Below are the code and all the weights of a small trained network. Each question names an input and a class and asks about switching units off, where a switched-off unit gives its printed mean instead of its output.

import numpy as np


def w(rows, s, z=0):
    codes = np.array(rows[::2]) - 128.0
    scale = np.full(codes.shape[1], s)
    scale[-1] = z or s
    return codes * scale


def f(y):
    return np.maximum(y, 0)


def log_softmax(a):
    a = a - a.max(-1, keepdims=True)
    return a - np.log(np.exp(a).sum(-1, keepdims=True))


def net(x, mask):
    res = np.array(x, float).reshape(1, 6) / 4 @ E
    y = f(res @ A[0][:, :-1].T + A[0][:, -1])
    res = res + np.where(mask, y, B[0][:, -1]) @ B[0][:, :-1]
    return log_softmax(res[-1] @ U[:, :-1].T + U[:, -1])


A, B = {}, {}
E = w([
[7,2,187],'x0',
[128,128,128],'x1',
[128,128,128],'x2',
[128,128,128],'x3',
[146,21,3],'x4',
[229,40,221],'x5',
],0.0088)
A[0] = w([
[152,140,115,179],'n1',
[125,121,89,21],'n2',
[192,138,128,183],'n3',
[153,84,93,16],'n4',
[102,180,185,48],'n5',
[97,88,144,187],'n6',
[194,144,122,191],'n7',
[201,89,195,93],'n8',
[135,95,54,8],'n9',
[91,217,247,40],'n10',
[160,72,59,89],'n11',
[99,160,115,113],'n12',
[153,99,52,10],'n13',
[106,167,86,117],'n14',
[216,71,169,124],'n15',
[85,156,102,88],'n16',
[134,145,165,72],'n17',
[60,200,109,60],'n18',
[123,149,107,169],'n19',
[84,147,61,79],'n20',
[149,167,182,34],'n21',
[98,155,120,54],'n22',
[41,78,160,183],'n23',
[133,141,139,84],'n24',
[125,137,96,124],'n25',
[99,151,85,136],'n26',
[209,181,108,127],'n27',
[162,84,107,69],'n28',
[114,162,184,25],'n29',
[113,103,138,185],'n30',
[170,151,116,132],'n31',
[20,159,80,196],'n32',
[77,79,177,151],'n33',
[126,138,141,82],'n34',
[170,165,100,209],'n35',
[107,139,126,92],'n36',
[130,60,91,60],'n37',
[193,186,83,220],'n38',
[94,83,165,145],'n39',
[95,143,153,112],'n40',
[168,73,187,84],'n41',
[189,98,164,121],'n42',
],0.016,0.0018)
B[0] = w([
[144,113,153,160],'n1',
[129,122,90,156],'n2',
[139,109,181,185],'n3',
[151,121,78,178],'n4',
[165,113,73,193],'n5',
[162,107,182,188],'n6',
[145,109,183,191],'n7',
[33,210,115,219],'n8',
[162,113,50,194],'n9',
[178,87,3,253],'n10',
[166,104,55,212],'n11',
[101,151,132,168],'n12',
[160,108,53,195],'n13',
[84,155,143,185],'n14',
[28,205,116,227],'n15',
[87,164,136,177],'n16',
[129,125,83,159],'n17',
[63,173,126,213],'n18',
[112,138,145,159],'n19',
[78,164,114,197],'n20',
[148,119,78,181],'n21',
[95,138,125,159],'n22',
[197,68,233,234],'n23',
[128,124,117,141],'n24',
[122,130,125,157],'n25',
[91,152,133,180],'n26',
[173,74,212,223],'n27',
[129,139,72,177],'n28',
[153,114,73,178],'n29',
[144,119,158,165],'n30',
[145,100,166,175],'n31',
[63,194,167,235],'n32',
[180,93,203,215],'n33',
[137,125,117,140],'n34',
[156,97,186,196],'n35',
[111,132,133,145],'n36',
[164,113,80,201],'n37',
[170,87,218,232],'n38',
[162,99,188,198],'n39',
[146,109,108,160],'n40',
[55,179,144,210],'n41',
[52,184,128,194],'n42',
],0.025,0.014)
U = w([
[174,126,185,251],'0',
[65,223,102,110],'1',
[180,136,1,10],'2',
],0.01,0.0013)

Each question gives the input, the list of numbers given to net, and the class t.
The units are the neurons (one row each of A and B). Each row of codes is followed by its name. A weight is (code - 128) times the scale printed after its matrix; where a second scale follows, it is the last column's (A, B and U).
mask holds one flag per neuron, in row order. A switched-off neuron (its flag False) gives its mean, the last column of its row in B, instead of its output. The means were averaged over made-up inputs and are rounded, as every weight is.
A unit's drop is (log p(t) with every unit on - log p(t) with that unit switched off) / (log p(t) with every unit on - log p(t) with every unit switched off).
The circuit of an input: a set's keep is (log p(t) with only the set's units on - log p(t) with every unit switched off) / (log p(t) with every unit on - log p(t) with every unit switched off). Starting from the 12 units with the biggest drops (on a tie, the unit counted first), units are removed one at a time, each time the one whose removal leaves the highest keep (on an exact tie, the one counted first), for as long as the keep stays at least 0.8.
units of the circuit, in order: the units of the circuit, biggest drop first
top k neurons: the k neurons with the biggest drops, biggest first
drop when u is switched off: that unit's drop, to one decimal
input [-6,7,-7,0,5,-6], class 0: top 2 neurons => (n38 n27)
input [-7,8,-2,6,-8,-6], class 2: top 2 neurons => (n10 n5)
input [7,1,7,-7,-5,-6], class 0: units of the circuit, in order => (n23)
input [-8,7,1,-5,6,-8], class 0: top 3 neurons => (n38 n27 n35)
input [8,8,-2,-2,-8,-6], class 0: top 3 neurons => (n23 n33 n32)
input [-6,-5,6,-6,-1,-6], class 0: top 3 neurons => (n38 n27 n15)
input [-5,3,-3,4,-6,7], class 1: top 2 neurons => (n8 n15)
input [5,-7,-7,0,6,-2], class 2: top 2 neurons => (n38 n9)
input [6,-1,3,-8,3,7], class 1: top 3 neurons => (n15 n8 n41)
input [8,0,5,-4,-5,-8], class 0: top 4 neurons => (n23 n33 n15 n8)
input [6,-8,-1,-7,-1,8], class 1: top 3 neurons => (n8 n15 n41)
input [8,0,0,0,6,-7], class 0: drop when n23 is switched off => 6.5
input [7,1,-4,-2,-3,-5], class 0: drop when n23 is switched off => 0.3
input [4,-5,3,1,-7,-1], class 2: units of the circuit, in order => (n10)
input [6,-6,5,5,-4,-5], class 0: drop when n23 is switched off => 3.2
input [-2,8,1,0,7,2], class 2: drop when n34 is switched off => 0.0
